Here is a tiny trained network, its code and every weight. The questions are about switching its units off for an input and a class, where a switched-off unit gives its printed mean instead of its output.

import numpy as np


def w(rows, s, z=0):
    codes = np.array(rows[::2]) - 128.0
    scale = np.full(codes.shape[1], s)
    scale[-1] = z or s
    return codes * scale


def norm(h):
    return h / np.sqrt((h * h).mean(-1, keepdims=True) + 1e-5)


def f(y):
    return np.maximum(y, 0)


def log_softmax(a):
    a = a - a.max(-1, keepdims=True)
    return a - np.log(np.exp(a).sum(-1, keepdims=True))


def net(x, mask):
    res = np.array(x, float).reshape(1, 2) / 4 @ E
    u = 0
    for l in range(3):
        y = f(norm(res) @ A[l][:, :-1].T + A[l][:, -1])
        res = res + np.where(mask[u : u + 3], y, B[l][:, -1]) @ B[l][:, :-1]
        u += 3
    return log_softmax(norm(res)[-1] @ U[:, :-1].T + U[:, -1])


A, B = {}, {}
E = w([
[148,191,213,131,49,129,126,107,91,153,252,129],'x0',
[162,109,158,229,172,199,140,43,111,27,147,130],'x1',
],0.0019)
A[0] = w([
[81,183,134,3,64,4,142,193,149,247,164,130,58],'0.n0',
[130,170,219,126,101,131,133,130,103,159,229,146,147],'0.n1',
[81,175,120,59,123,63,122,253,188,188,75,90,1],'0.n2',
],0.0025,0.0014)
B[0] = w([
[165,155,113,178,77,222,4,206,150,202,22,122,254],'0.n0',
[183,247,155,126,109,123,136,145,175,85,128,61,210],'0.n1',
[84,93,154,92,147,58,220,62,81,34,246,152,218],'0.n2',
],0.0034,0.005)
A[1] = w([
[130,113,97,147,139,164,85,151,151,169,82,141,93],'1.n0',
[95,89,121,127,116,149,90,137,97,167,117,139,40],'1.n1',
[82,109,107,35,148,2,163,128,130,164,121,125,1],'1.n2',
],0.004,0.00097)
B[1] = w([
[104,123,183,144,160,44,217,15,103,73,173,107,254],'1.n0',
[115,95,108,134,208,148,202,102,157,19,179,190,191],'1.n1',
[74,58,141,68,8,123,20,28,107,194,158,252,252],'1.n2',
],0.0031,0.0022)
A[2] = w([
[141,185,165,113,102,105,186,109,91,120,252,109,26],'2.n0',
[47,21,127,111,110,119,131,131,68,112,162,246,8],'2.n1',
[105,90,80,169,230,148,190,131,122,106,55,128,62],'2.n2',
],0.0037,0.0014)
B[2] = w([
[54,60,105,101,182,79,160,64,126,142,99,172,203],'2.n0',
[99,59,71,124,157,136,100,90,154,150,28,161,253],'2.n1',
[188,110,104,107,113,160,140,252,84,177,205,87,197],'2.n2',
],0.0043,0.0041)
U = w([
[88,16,69,103,128,115,90,87,138,151,52,193,246],'0',
[152,203,151,115,59,130,64,201,149,174,105,104,126],'1',
[203,58,88,156,161,182,154,231,79,119,186,84,28],'2',
[125,141,167,148,170,104,182,2,130,88,171,123,87],'3',
],0.0098,0.0012)

Each question gives the input, the list of numbers given to net, and the class t.
The units are the neurons (one row each of A and B). Each row of codes is followed by its name. A weight is (code - 128) times the scale printed after its matrix; where a second scale follows, it is the last column's (A, B and U).
mask holds one flag per neuron, layer by layer. A switched-off neuron (its flag False) gives its mean, the last column of its row in B, instead of its output. The means were averaged over made-up inputs and are rounded, as every weight is.
A unit's drop is (log p(t) with every unit on - log p(t) with that unit switched off) / (log p(t) with every unit on - log p(t) with every unit switched off).
The circuit of an input: a set's keep is (log p(t) with only the set's units on - log p(t) with every unit switched off) / (log p(t) with every unit on - log p(t) with every unit switched off). Starting from all 9 units, units are removed one at a time, each time the one whose removal leaves the highest keep (on an exact tie, the one counted first), for as long as the keep stays at least 0.8.
circuit, biggest first: the units of the circuit, biggest drop first
top k neurons: the k neurons with the biggest drops, biggest first
k most important neurons of layer l: the k neurons of layer l with the biggest drops, biggest first
drop when u is switched off: that unit's drop, to one decimal
input [2,-4], class 1: top neuron -> 0.n0
input [-3,2], class 2: circuit, biggest first -> 1.n2; 2.n2
input [0,2], class 2: top 2 neurons -> 1.n2; 0.n1
input [1,-6], class 1: top 4 neurons -> 0.n0; 1.n2; 2.n1; 2.n0
input [1,-5], class 1: top 3 neurons -> 0.n0; 2.n1; 1.n2
input [-1,5], class 2: top 2 neurons -> 1.n2; 0.n2
input [0,8], class 2: top 3 neurons -> 0.n2; 1.n2; 0.n1
input [1,2], class 3: top 2 neurons -> 2.n1; 0.n0
input [-3,1], class 2: top 3 neurons -> 0.n2; 1.n2; 2.n2
input [2,0], class 1: top 2 neurons -> 0.n2; 0.n1
input [4,0], class 1: top 2 neurons -> 0.n2; 1.n0
input [0,3], class 2: 2 most important neurons of layer 0 -> 0.n1; 0.n2
input [2,-2], class 1: drop when 0.n0 is switched off -> 0.7
input [-6,5], class 2: circuit, biggest first -> 2.n2
input [-6,8], class 2: drop when 2.n0 is switched off -> 0.0
input [-6,4], class 2: drop when 2.n2 is switched off -> 0.2
